Below is a small trained network, with its code and all its weights. Each question gives an input and a class and asks what happens when units are switched off, that is, made to give their printed mean instead of their output.

import numpy as np


def w(rows, s, z=0):
    codes = np.array(rows[::2]) - 128.0
    scale = np.full(codes.shape[1], s)
    scale[-1] = z or s
    return codes * scale


def norm(h):
    return h / np.sqrt((h * h).mean(-1, keepdims=True) + 1e-5)


def f(y):
    return np.maximum(y, 0)


def log_softmax(a):
    a = a - a.max(-1, keepdims=True)
    return a - np.log(np.exp(a).sum(-1, keepdims=True))


def net(x, mask):
    res = np.array(x, float).reshape(1, 3) / 4 @ E
    u = 0
    for l in range(2):
        y = f(norm(res) @ A[l][:, :-1].T + A[l][:, -1])
        res = res + np.where(mask[u : u + 5], y, B[l][:, -1]) @ B[l][:, :-1]
        u += 5
    return log_softmax(norm(res)[-1] @ U[:, :-1].T + U[:, -1])


A, B = {}, {}
E = w([
[128,93,59,140,153,101,59,211,64,180,113,98],'x0',
[126,180,171,152,198,138,165,123,145,239,124,140],'x1',
[100,127,147,71,180,252,79,57,111,174,142,200],'x2',
],0.012)
A[0] = w([
[62,184,201,168,135,163,177,101,189,145,136,160,7],'L0N0',
[104,107,149,35,67,254,81,58,47,60,136,191,52],'L0N1',
[84,43,112,92,111,207,81,82,144,92,146,179,2],'L0N2',
[133,82,92,149,127,125,91,181,53,169,110,125,90],'L0N3',
[125,125,102,108,98,43,94,167,109,78,102,120,216],'L0N4',
],0.0096,0.0063)
B[0] = w([
[222,140,76,22,107,25,113,124,154,139,91,99,192],'L0N0',
[121,146,175,117,164,211,80,156,211,100,128,92,248],'L0N1',
[4,123,129,195,117,206,34,86,210,74,138,105,193],'L0N2',
[87,140,86,149,209,103,102,107,111,121,101,58,214],'L0N3',
[151,50,112,128,130,144,220,150,139,177,219,145,248],'L0N4',
],0.013,0.011)
A[1] = w([
[107,204,132,152,131,131,60,129,46,174,44,149,63],'L1N0',
[129,145,173,89,146,110,153,113,173,154,173,130,178],'L1N1',
[143,94,161,136,9,130,196,123,165,82,169,163,118],'L1N2',
[148,90,127,109,39,111,196,132,135,87,110,129,23],'L1N3',
[148,219,200,115,89,96,121,57,130,145,46,139,2],'L1N4',
],0.012,0.0034)
B[1] = w([
[100,126,240,112,15,106,177,108,113,80,169,181,175],'L1N0',
[156,129,57,127,86,117,145,72,37,100,7,169,253],'L1N1',
[156,236,210,212,28,107,88,184,158,38,216,193,244],'L1N2',
[131,180,143,135,107,171,126,157,137,59,158,203,217],'L1N3',
[167,140,84,101,201,125,109,95,112,219,114,168,201],'L1N4',
],0.011,0.0069)
U = w([
[109,43,59,157,157,76,148,194,79,179,146,80,116],'0',
[63,148,221,136,127,102,125,119,65,153,130,150,5],'1',
[87,144,155,115,128,218,7,124,191,74,115,114,108],'2',
[204,165,123,70,131,82,125,73,151,173,48,158,222],'3',
[167,126,138,191,59,95,180,183,154,59,186,149,176],'4',
],0.017,0.0027)

Each question gives the input, the list of numbers given to net, and the class t.
The units are the neurons (one row each of A and B). Each row of codes is followed by its name. A weight is (code - 128) times the scale printed after its matrix; where a second scale follows, it is the last column's (A, B and U).
mask holds one flag per neuron, layer by layer. A switched-off neuron (its flag False) gives its mean, the last column of its row in B, instead of its output. The means were averaged over made-up inputs and are rounded, as every weight is.
A unit's drop is (log p(t) with every unit on - log p(t) with that unit switched off) / (log p(t) with every unit on - log p(t) with every unit switched off).
The circuit of an input: a set's keep is (log p(t) with only the set's units on - log p(t) with every unit switched off) / (log p(t) with every unit on - log p(t) with every unit switched off). Starting from all 10 units, units are removed one at a time, each time the one whose removal leaves the highest keep (on an exact tie, the one counted first), for as long as the keep stays at least 0.8.
units of the circuit, in order: the units of the circuit, biggest drop first
unit that matters most: the unit with the biggest drop
k most important neurons: the k neurons with the biggest drops, biggest first
top k neurons in layer l: the k neurons of layer l with the biggest drops, biggest first
drop when u is switched off: that unit's drop, to one decimal
input [4,2,1], class 1: units of the circuit, in order	[L0N4, L1N0, L0N1]
input [2,8,-7], class 0: unit that matters most	L1N2
input [5,-8,0], class 0: units of the circuit, in order	[L0N3, L0N4]
input [4,5,6], class 1: units of the circuit, in order	[L1N0, L0N4, L0N2, L0N1]
input [4,0,2], class 0: 2 most important neurons	[L0N1, L1N2]
input [4,4,0], class 1: 3 most important neurons	[L0N4, L1N0, L0N1]
input [3,8,-3], class 1: top 2 neurons in layer 0	[L0N4, L0N0]
input [6,-6,-7], class 0: 2 most important neurons	[L0N3, L1N0]
input [8,5,3], class 1: top 2 neurons in layer 0	[L0N4, L0N1]
input [5,7,3], class 1: 2 most important neurons	[L0N4, L1N0]
input [8,5,8], class 1: 2 most important neurons	[L1N0, L0N1]
input [7,7,2], class 1: 2 most important neurons	[L0N4, L1N0]
input [3,-1,-3], class 0: drop when L0N3 is switched off	0.7
input [7,8,2], class 1: drop when L1N0 is switched off	1.0
input [5,-4,-1], class 0: drop when L0N3 is switched off	0.3
input [5,-2,-6], class 0: unit that matters most	L0N3
